Here is a tiny trained network, its code and every weight. The questions are about switching its units off for an input and a target symbol, where a switched-off unit gives its printed mean instead of its output.

import numpy as np


def w(rows, s, z=0):
    codes = np.array(rows[::2]) - 128.0
    scale = np.full(codes.shape[1], s)
    scale[-1] = z or s
    return codes * scale


def norm(h):
    return h / np.sqrt((h * h).mean(-1, keepdims=True) + 1e-5)


def f(y):
    return np.maximum(y, 0)


def softmax(a):
    e = np.exp(a - a.max(-1, keepdims=True))
    return e / e.sum(-1, keepdims=True)


def log_softmax(a):
    a = a - a.max(-1, keepdims=True)
    return a - np.log(np.exp(a).sum(-1, keepdims=True))


def net(x, mask):
    ids = ['αγδεζηλμξπτφω'.index(c) for c in x.split()]
    T = len(ids)
    res = E[ids] + P[:T]
    u = 0
    for l in range(2):
        r = norm(res)
        for j in range(3):
            rows = slice(2 * j, 2 * j + 2)
            q, k, v = (r @ M[l][rows].T for M in (Q, K, V))
            z = softmax(np.where(np.tri(T) > 0, q @ k.T / 2**0.5, -1e9)) @ v
            o = O[l][rows]
            res = res + np.where(mask[u + j], z, o[:, -1]) @ o[:, :-1]
        u += 3
        y = f(norm(res) @ A[l][:, :-1].T + A[l][:, -1])
        res = res + np.where(mask[u : u + 4], y, B[l][:, -1]) @ B[l][:, :-1]
        u += 4
    return log_softmax(norm(res)[-1] @ U[:, :-1].T + U[:, -1])


Q, K, V, O, A, B = {}, {}, {}, {}, {}, {}
E = w([
[81,142,170,101],'α',
[153,123,183,133],'γ',
[117,104,104,119],'δ',
[115,141,134,154],'ε',
[151,134,161,105],'ζ',
[154,120,82,145],'η',
[61,188,112,86],'λ',
[161,144,123,124],'μ',
[138,63,193,65],'ξ',
[226,167,69,150],'π',
[60,2,165,132],'τ',
[167,150,134,120],'φ',
[159,145,126,126],'ω',
],0.0096)
P = w([
[117,118,70,150],'0',
[165,93,102,165],'1',
[175,46,105,169],'2',
[196,19,105,177],'3',
[211,23,115,161],'4',
[226,7,100,167],'5',
[208,24,126,177],'6',
],0.0014)
Q[0] = w([
[187,97,111,176],'0.h1',
[77,124,150,209],'0.h1',
[157,115,140,215],'0.h2',
[252,205,132,129],'0.h2',
[21,141,150,91],'0.h3',
[33,212,143,31],'0.h3',
],0.013)
K[0] = w([
[156,108,69,163],'0.h1',
[48,156,105,148],'0.h1',
[174,75,85,173],'0.h2',
[147,203,162,248],'0.h2',
[62,122,163,54],'0.h3',
[77,189,114,29],'0.h3',
],0.014)
V[0] = w([
[116,176,132,119],'0.h1',
[134,120,131,130],'0.h1',
[148,109,146,79],'0.h2',
[103,172,128,219],'0.h2',
[135,108,172,254],'0.h3',
[85,141,137,108],'0.h3',
],0.0063)
O[0] = w([
[141,134,120,86,109],'0.h1',
[131,119,133,141,134],'0.h1',
[155,126,133,75,82],'0.h2',
[117,168,126,223,196],'0.h2',
[1,216,69,163,252],'0.h3',
[157,179,180,115,36],'0.h3',
],0.0037,0.0032)
A[0] = w([
[19,183,152,54,1],'0.n1',
[224,195,8,124,235],'0.n2',
[183,144,214,3,128],'0.n3',
[148,210,239,197,32],'0.n4',
],0.004,0.0011)
B[0] = w([
[126,206,200,137,147],'0.n1',
[128,65,253,128,254],'0.n2',
[47,238,115,194,157],'0.n3',
[140,15,86,154,146],'0.n4',
],0.005)
Q[1] = w([
[33,143,97,44],'1.h1',
[150,228,149,146],'1.h1',
[168,105,120,11],'1.h2',
[45,143,116,107],'1.h2',
[124,123,76,254],'1.h3',
[108,55,109,70],'1.h3',
],0.019)
K[1] = w([
[43,89,94,7],'1.h1',
[105,205,119,121],'1.h1',
[119,58,183,56],'1.h2',
[53,145,150,112],'1.h2',
[151,146,80,243],'1.h3',
[130,52,95,93],'1.h3',
],0.019)
V[1] = w([
[177,193,76,141],'1.h1',
[10,141,119,88],'1.h1',
[1,99,159,128],'1.h2',
[223,106,170,140],'1.h2',
[201,153,112,73],'1.h3',
[76,146,188,47],'1.h3',
],0.0081)
O[1] = w([
[182,92,37,163,159],'1.h1',
[218,82,159,3,3],'1.h1',
[83,223,237,137,64],'1.h2',
[212,41,121,59,196],'1.h2',
[186,210,105,176,83],'1.h3',
[219,105,151,242,11],'1.h3',
],0.0044,0.0049)
A[1] = w([
[119,147,99,30,154],'1.n1',
[119,192,156,118,131],'1.n2',
[158,119,10,151,9],'1.n3',
[182,152,118,130,111],'1.n4',
],0.014,0.0015)
B[1] = w([
[180,193,109,66,147],'1.n1',
[163,91,71,146,175],'1.n2',
[197,4,88,154,254],'1.n3',
[70,178,107,100,146],'1.n4',
],0.012,0.01)
U = w([
[176,180,137,20,175],'α',
[46,80,199,78,99],'γ',
[119,141,128,119,7],'δ',
[12,163,101,205,166],'ε',
[128,198,94,108,150],'ζ',
[57,98,114,35,35],'η',
[186,218,78,178,46],'λ',
[119,132,166,134,62],'μ',
[115,145,120,111,21],'ξ',
[159,45,55,149,209],'π',
[118,148,129,113,3],'τ',
[163,187,205,203,140],'φ',
[142,122,221,107,147],'ω',
],0.011,0.0037)

Each question gives the input, a string of symbols that net reads in full, and the target symbol t.
The units are the heads (2 rows each of Q, K, V and O) and the neurons (one row each of A and B). Each row of codes is followed by its name. A weight is (code - 128) times the scale printed after its matrix; where a second scale follows, it is the last column's (O, A, B and U).
mask holds one flag per unit, layer by layer, with each layer's heads first. A switched-off unit (its flag False) gives its mean, the last column of its rows in O or B, instead of its output. The means were averaged over made-up inputs and are rounded, as every weight is.
A unit's drop is (log p(t) with every unit on - log p(t) with that unit switched off) / (log p(t) with every unit on - log p(t) with every unit switched off).
top k neurons: the k neurons with the biggest drops, biggest first
k most important neurons of layer l: the k neurons of layer l with the biggest drops, biggest first
heads that matter: for each layer, one digit per head in row order, 1 if its drop is at least 0.15 and else 0, layers parted by /
drop of u: that unit's drop, to one decimal
input γ ω η η γ, target γ: heads that matter -> 000 / 100
input π ε δ ε, target α: heads that matter -> 011 / 100
input δ ε δ, target ε: top 3 neurons -> (1.n3 0.n2 1.n2)
input π ε φ, target ε: heads that matter -> 011 / 010
input α ω ε η, target ε: heads that matter -> 000 / 010
input δ π ε α, target φ: heads that matter -> 000 / 111
input φ π π π ε η, target ε: heads that matter -> 001 / 010
input η η γ, target γ: top 2 neurons -> (1.n3 1.n2)
input η δ γ α η λ, target λ: heads that matter -> 000 / 111
input δ ε φ, target ε: heads that matter -> 000 / 010
input φ ζ ξ λ π π α, target φ: heads that matter -> 000 / 011
input η τ η, target η: top 4 neurons -> (1.n3 0.n2 1.n2 1.n1)
input δ ε δ η λ δ ε, target α: top 2 neurons -> (1.n1 1.n3)
input ζ δ π π α δ ξ, target ω: most important neuron of layer 0 -> (0.n3)
input φ π η π ξ φ ε, target ε: 2 most important neurons of layer 1 -> (1.n3 1.n2)
input ζ π π π μ ε δ, target α: 2 most important neurons of layer 1 -> (1.n1 1.n3)
input ε γ ε ω, target ε: drop of 1.h2 -> 0.8
input π ξ τ, target γ: drop of 1.h3 -> 0.2
input π μ δ ξ ω ε γ, target ε: drop of 0.n2 -> 0.5
